Here is a tiny trained network, its code and every weight. The questions are about switching its units off for an input and a class, where a switched-off unit gives its printed mean instead of its output.

import numpy as np


def w(rows, s, z=0):
    codes = np.array(rows[::2]) - 128.0
    scale = np.full(codes.shape[1], s)
    scale[-1] = z or s
    return codes * scale


def norm(h):
    return h / np.sqrt((h * h).mean(-1, keepdims=True) + 1e-5)


def f(y):
    return y / 2 * (1 + np.tanh(0.7978845608 * (y + 0.044715 * y**3)))


def log_softmax(a):
    a = a - a.max(-1, keepdims=True)
    return a - np.log(np.exp(a).sum(-1, keepdims=True))


def net(x, mask):
    res = np.array(x, float).reshape(1, 6) / 4 @ E
    u = 0
    for l in range(4):
        y = f(norm(res) @ A[l][:, :-1].T + A[l][:, -1])
        res = res + np.where(mask[u : u + 16], y, B[l][:, -1]) @ B[l][:, :-1]
        u += 16
    return log_softmax(norm(res)[-1] @ U[:, :-1].T + U[:, -1])


A, B = {}, {}
E = w([
[195,30,97,88,158,189,108,54,168,127],'x0',
[118,54,132,115,184,121,211,212,137,36],'x1',
[129,140,76,44,3,107,139,139,146,78],'x2',
[119,115,129,132,121,128,116,138,133,132],'x3',
[137,148,125,123,138,130,140,115,126,119],'x4',
[89,91,157,88,157,75,92,64,30,91],'x5',
],0.002)
A[0] = w([
[170,175,154,142,149,193,136,82,99,58,153],'L0N1',
[107,135,101,117,90,111,147,119,105,163,39],'L0N2',
[56,142,121,36,89,148,106,109,165,67,142],'L0N3',
[126,108,146,113,175,149,143,126,153,130,152],'L0N4',
[154,108,94,186,96,95,109,162,94,67,61],'L0N5',
[89,88,178,106,119,114,124,99,41,99,68],'L0N6',
[154,172,173,126,135,129,190,158,108,155,122],'L0N7',
[98,167,134,191,68,129,165,166,22,169,8],'L0N8',
[116,109,137,88,149,80,167,159,131,204,107],'L0N9',
[85,122,178,123,117,142,167,100,100,97,100],'L0N10',
[186,141,152,127,149,58,135,107,143,94,100],'L0N11',
[99,190,103,163,118,112,140,199,3,144,62],'L0N12',
[73,178,126,114,30,78,160,151,122,121,124],'L0N13',
[127,139,122,125,126,158,146,120,103,122,112],'L0N14',
[204,118,123,168,147,83,223,143,99,74,97],'L0N15',
[186,131,158,189,106,129,150,186,246,166,154],'L0N16',
],0.0027,0.0012)
B[0] = w([
[114,62,148,156,85,124,92,175,126,146,145],'L0N1',
[150,180,181,91,158,142,71,147,91,82,107],'L0N2',
[200,103,162,87,140,71,98,170,87,188,208],'L0N3',
[101,77,144,155,78,211,137,91,125,119,146],'L0N4',
[144,132,157,83,162,151,110,139,98,109,109],'L0N5',
[125,153,5,170,163,99,108,98,118,120,166],'L0N6',
[115,132,101,134,125,156,124,118,181,116,153],'L0N7',
[100,136,152,133,147,103,144,85,206,134,163],'L0N8',
[126,173,93,135,135,139,108,111,154,60,122],'L0N9',
[127,120,78,113,155,110,124,145,146,139,129],'L0N10',
[91,98,120,138,114,132,66,169,146,141,115],'L0N11',
[147,116,152,148,155,90,131,50,182,49,207],'L0N12',
[208,123,162,84,159,135,102,161,174,118,251],'L0N13',
[116,110,130,122,117,103,131,128,141,147,119],'L0N14',
[91,102,140,120,92,182,115,139,81,126,148],'L0N15',
[157,150,47,195,116,136,135,112,71,85,240],'L0N16',
],0.0023,0.0011)
A[1] = w([
[16,233,168,129,121,46,158,216,95,152,129],'L1N1',
[208,26,55,106,109,220,111,69,75,174,136],'L1N2',
[164,176,122,144,106,102,52,80,116,179,41],'L1N3',
[218,211,125,152,140,193,89,189,192,164,107],'L1N4',
[38,211,156,177,115,36,140,232,146,107,59],'L1N5',
[62,241,201,169,86,127,127,165,89,75,17],'L1N6',
[126,52,86,120,219,78,194,251,140,49,72],'L1N7',
[121,133,186,215,197,172,149,117,72,120,55],'L1N8',
[178,146,83,85,37,125,155,137,129,94,95],'L1N9',
[167,178,8,38,64,89,93,154,88,39,135],'L1N10',
[188,226,146,157,97,85,53,47,150,240,158],'L1N11',
[83,40,126,79,142,157,114,122,126,109,121],'L1N12',
[84,48,152,169,172,157,112,197,150,39,112],'L1N13',
[125,123,157,220,180,137,134,96,137,101,111],'L1N14',
[162,165,126,108,144,74,47,90,131,242,132],'L1N15',
[104,117,156,110,90,196,154,187,227,140,2],'L1N16',
],0.0023,0.00075)
B[1] = w([
[218,122,196,151,167,152,98,3,215,47,201],'L1N1',
[195,113,152,167,120,87,138,87,219,36,210],'L1N2',
[38,45,147,111,80,196,155,113,59,170,162],'L1N3',
[92,108,87,198,123,98,111,173,60,85,173],'L1N4',
[207,156,137,159,122,128,106,39,166,116,195],'L1N5',
[196,63,97,140,130,131,94,74,194,82,160],'L1N6',
[2,183,175,148,34,254,234,62,69,81,199],'L1N7',
[109,121,147,46,130,117,130,201,128,202,154],'L1N8',
[147,107,151,138,159,84,109,210,119,217,167],'L1N9',
[146,125,149,66,157,135,170,188,136,244,213],'L1N10',
[62,113,143,91,65,242,192,115,78,54,249],'L1N11',
[128,168,154,199,73,130,86,148,149,127,142],'L1N12',
[117,183,167,71,30,127,125,96,103,156,162],'L1N13',
[218,149,115,99,90,81,163,165,155,214,153],'L1N14',
[82,169,174,136,76,196,184,151,125,46,188],'L1N15',
[136,172,144,155,162,72,137,82,42,129,123],'L1N16',
],0.0022,0.0019)
A[2] = w([
[79,133,113,220,224,108,169,126,83,190,120],'L2N1',
[111,95,201,83,124,122,208,227,105,124,178],'L2N2',
[140,131,122,132,87,76,81,165,86,146,124],'L2N3',
[172,3,107,137,121,167,136,97,157,74,105],'L2N4',
[88,105,129,153,164,120,200,136,72,112,97],'L2N5',
[186,194,155,168,45,196,154,170,183,93,254],'L2N6',
[67,105,139,52,160,84,96,54,78,132,85],'L2N7',
[204,176,73,163,122,163,179,158,118,106,78],'L2N8',
[152,64,73,85,164,144,109,75,135,142,126],'L2N9',
[85,102,170,214,229,197,140,111,155,200,131],'L2N10',
[123,122,236,167,182,137,114,114,109,197,123],'L2N11',
[103,155,125,203,207,156,112,95,97,148,149],'L2N12',
[101,77,154,71,164,26,72,95,24,78,94],'L2N13',
[151,91,162,102,164,170,172,122,160,46,93],'L2N14',
[93,116,160,74,161,40,76,71,52,107,109],'L2N15',
[191,54,127,67,102,139,104,113,235,111,143],'L2N16',
],0.0027,0.0008)
B[2] = w([
[152,104,121,79,92,118,102,145,137,129,147],'L2N1',
[138,164,121,99,132,162,56,111,94,158,170],'L2N2',
[177,99,115,123,162,144,189,160,137,135,123],'L2N3',
[114,248,143,170,157,108,114,73,118,106,168],'L2N4',
[136,189,109,115,81,142,78,125,101,140,138],'L2N5',
[93,50,105,115,182,98,108,110,96,125,253],'L2N6',
[100,123,75,168,139,150,144,174,148,158,164],'L2N7',
[95,124,92,162,147,113,89,137,127,182,157],'L2N8',
[139,188,155,171,143,89,174,162,176,93,138],'L2N9',
[167,141,134,4,107,56,134,136,119,128,180],'L2N10',
[171,128,125,88,91,117,139,149,134,115,148],'L2N11',
[147,75,112,62,114,118,112,207,141,136,159],'L2N12',
[133,140,87,185,112,128,178,162,194,180,177],'L2N13',
[98,146,155,167,48,132,77,113,151,164,158],'L2N14',
[127,127,39,181,178,151,152,182,156,119,171],'L2N15',
[150,168,196,115,201,94,92,94,139,121,174],'L2N16',
],0.0032,0.0024)
A[3] = w([
[85,115,44,201,153,108,117,143,133,137,48],'L3N1',
[133,128,96,87,88,100,142,109,123,97,126],'L3N2',
[147,97,183,113,135,154,129,57,168,111,183],'L3N3',
[102,130,148,115,152,156,160,144,111,59,102],'L3N4',
[114,149,135,253,149,181,147,85,140,107,145],'L3N5',
[154,80,57,185,121,132,128,148,120,142,75],'L3N6',
[165,132,156,26,137,93,130,160,147,161,97],'L3N7',
[137,130,110,129,102,112,123,70,117,169,95],'L3N8',
[53,136,159,132,82,190,132,92,71,117,86],'L3N9',
[139,170,150,136,96,145,148,151,144,72,171],'L3N10',
[122,125,104,126,114,144,99,120,164,149,122],'L3N11',
[93,124,91,114,97,165,113,206,70,151,137],'L3N12',
[140,130,143,121,167,150,198,163,186,129,200],'L3N13',
[144,156,176,189,147,67,99,85,175,84,107],'L3N14',
[171,164,103,112,86,153,103,128,138,138,155],'L3N15',
[123,133,33,199,147,123,134,168,138,163,1],'L3N16',
],0.0042,0.00086)
B[3] = w([
[147,107,92,141,184,140,159,179,164,154,177],'L3N1',
[152,122,146,158,191,116,116,146,131,168,163],'L3N2',
[94,166,107,171,101,100,135,153,147,107,217],'L3N3',
[128,144,121,165,102,189,110,122,128,176,149],'L3N4',
[132,121,151,49,116,82,108,151,107,145,250],'L3N5',
[60,180,127,138,172,94,163,149,144,97,157],'L3N6',
[160,83,166,84,141,77,130,169,82,185,217],'L3N7',
[120,143,136,166,105,159,127,166,97,93,155],'L3N8',
[60,82,142,159,81,253,123,152,110,150,247],'L3N9',
[118,99,122,144,155,143,110,87,101,150,173],'L3N10',
[108,133,178,136,158,126,170,136,103,105,142],'L3N11',
[160,138,135,148,136,98,119,59,163,96,215],'L3N12',
[95,139,138,125,86,139,81,103,103,142,157],'L3N13',
[200,154,125,157,141,90,115,49,166,49,250],'L3N14',
[79,106,131,116,188,120,148,144,105,116,172],'L3N15',
[113,132,37,147,182,134,184,160,170,143,180],'L3N16',
],0.0041,0.0021)
U = w([
[40,97,157,159,46,254,116,123,88,130,246],'0',
[189,167,164,169,128,61,86,50,199,38,98],'1',
[96,119,24,162,208,117,207,207,186,151,115],'2',
[186,59,189,21,130,71,116,196,75,207,42],'3',
],0.0084,0.0011)

Each question gives the input, the list of numbers given to net, and the class t.
The units are the neurons (one row each of A and B). Each row of codes is followed by its name. A weight is (code - 128) times the scale printed after its matrix; where a second scale follows, it is the last column's (A, B and U).
mask holds one flag per neuron, layer by layer. A switched-off neuron (its flag False) gives its mean, the last column of its row in B, instead of its output. The means were averaged over made-up inputs and are rounded, as every weight is.
A unit's drop is (log p(t) with every unit on - log p(t) with that unit switched off) / (log p(t) with every unit on - log p(t) with every unit switched off).
The circuit of an input: a set's keep is (log p(t) with only the set's units on - log p(t) with every unit switched off) / (log p(t) with every unit on - log p(t) with every unit switched off). Starting from the 12 units with the biggest drops (on a tie, the unit counted first), units are removed one at a time, each time the one whose removal leaves the highest keep (on an exact tie, the one counted first), for as long as the keep stays at least 0.8.
units of the circuit, in order: the units of the circuit, biggest drop first
most important unit: the unit with the biggest drop
top k neurons: the k neurons with the biggest drops, biggest first
top k neurons in layer l: the k neurons of layer l with the biggest drops, biggest first
drop when u is switched off: that unit's drop, to one decimal
input [-8,-6,0,8,-6,2], class 1: top 2 neurons : L1N1; L1N7
input [7,7,-7,1,3,4], class 0: top 4 neurons : L1N7; L1N1; L1N5; L1N6
input [-8,6,6,1,-5,1], class 1: top 3 neurons in layer 1 : L1N1; L1N11; L1N5
input [-4,-2,-5,-2,-8,3], class 3: units of the circuit, in order : L2N10; L2N12
input [4,8,8,-3,4,5], class 0: top 3 neurons : L1N7; L2N10; L1N14
input [2,8,8,6,3,5], class 0: units of the circuit, in order : L1N7; L3N4
input [6,-8,1,-5,8,-7], class 0: most important unit : L1N11
input [-4,5,3,-5,-5,7], class 2: units of the circuit, in order : L2N15; L2N13
input [7,7,-5,8,-8,6], class 0: top 4 neurons in layer 1 : L1N7; L1N1; L1N5; L1N6
input [-5,-3,-8,-2,2,7], class 3: top 4 neurons : L2N10; L2N12; L2N11; L2N1
input [-6,-2,7,8,3,-2], class 3: top 2 neurons in layer 1 : L1N10; L1N2
input [-7,-6,6,-2,-5,-7], class 1: top 3 neurons : L1N7; L1N1; L2N15
input [0,-6,-2,2,2,-8], class 2: top 2 neurons : L1N7; L0N16
input [-5,-5,7,-7,-4,-3], class 3: top neuron in layer 0 : L0N13
input [-8,-2,8,7,-7,3], class 1: top 3 neurons : L1N1; L1N5; L0N12
input [-1,-1,-3,8,-7,3], class 2: top 2 neurons : L2N15; L1N10
input [6,-6,1,-8,-1,-7], class 2: top 3 neurons : L1N1; L1N7; L0N16
input [-1,-3,-4,8,2,4], class 2: top 3 neurons in layer 1 : L1N7; L1N10; L1N9
input [-1,-4,-7,7,-7,8], class 2: top 2 neurons : L2N15; L2N13
input [-6,2,-6,2,8,-5], class 1: top 3 neurons in layer 1 : L1N1; L1N5; L1N10
input [6,-8,-2,-2,-5,3], class 0: top neuron : L1N11
input [8,6,-3,-6,1,2], class 1: top 3 neurons : L1N11; L1N2; L2N4
input [6,-6,-6,-3,7,8], class 2: top 2 neurons in layer 2 : L2N15; L2N7
input [-8,6,-6,-6,3,1], class 1: top 2 neurons : L1N1; L1N11
input [-1,0,-8,7,4,6], class 3: top 3 neurons in layer 2 : L2N10; L2N1; L2N11
input [6,8,4,4,-7,7], class 0: drop when L1N7 is switched off : 3.0
input [-4,-3,0,1,-8,6], class 2: drop when L2N15 is switched off : 0.2
input [4,4,-7,4,-1,0], class 3: drop when L2N10 is switched off : 1.1
input [0,-1,-1,-6,-2,7], class 2: drop when L1N12 is switched off : 0.0
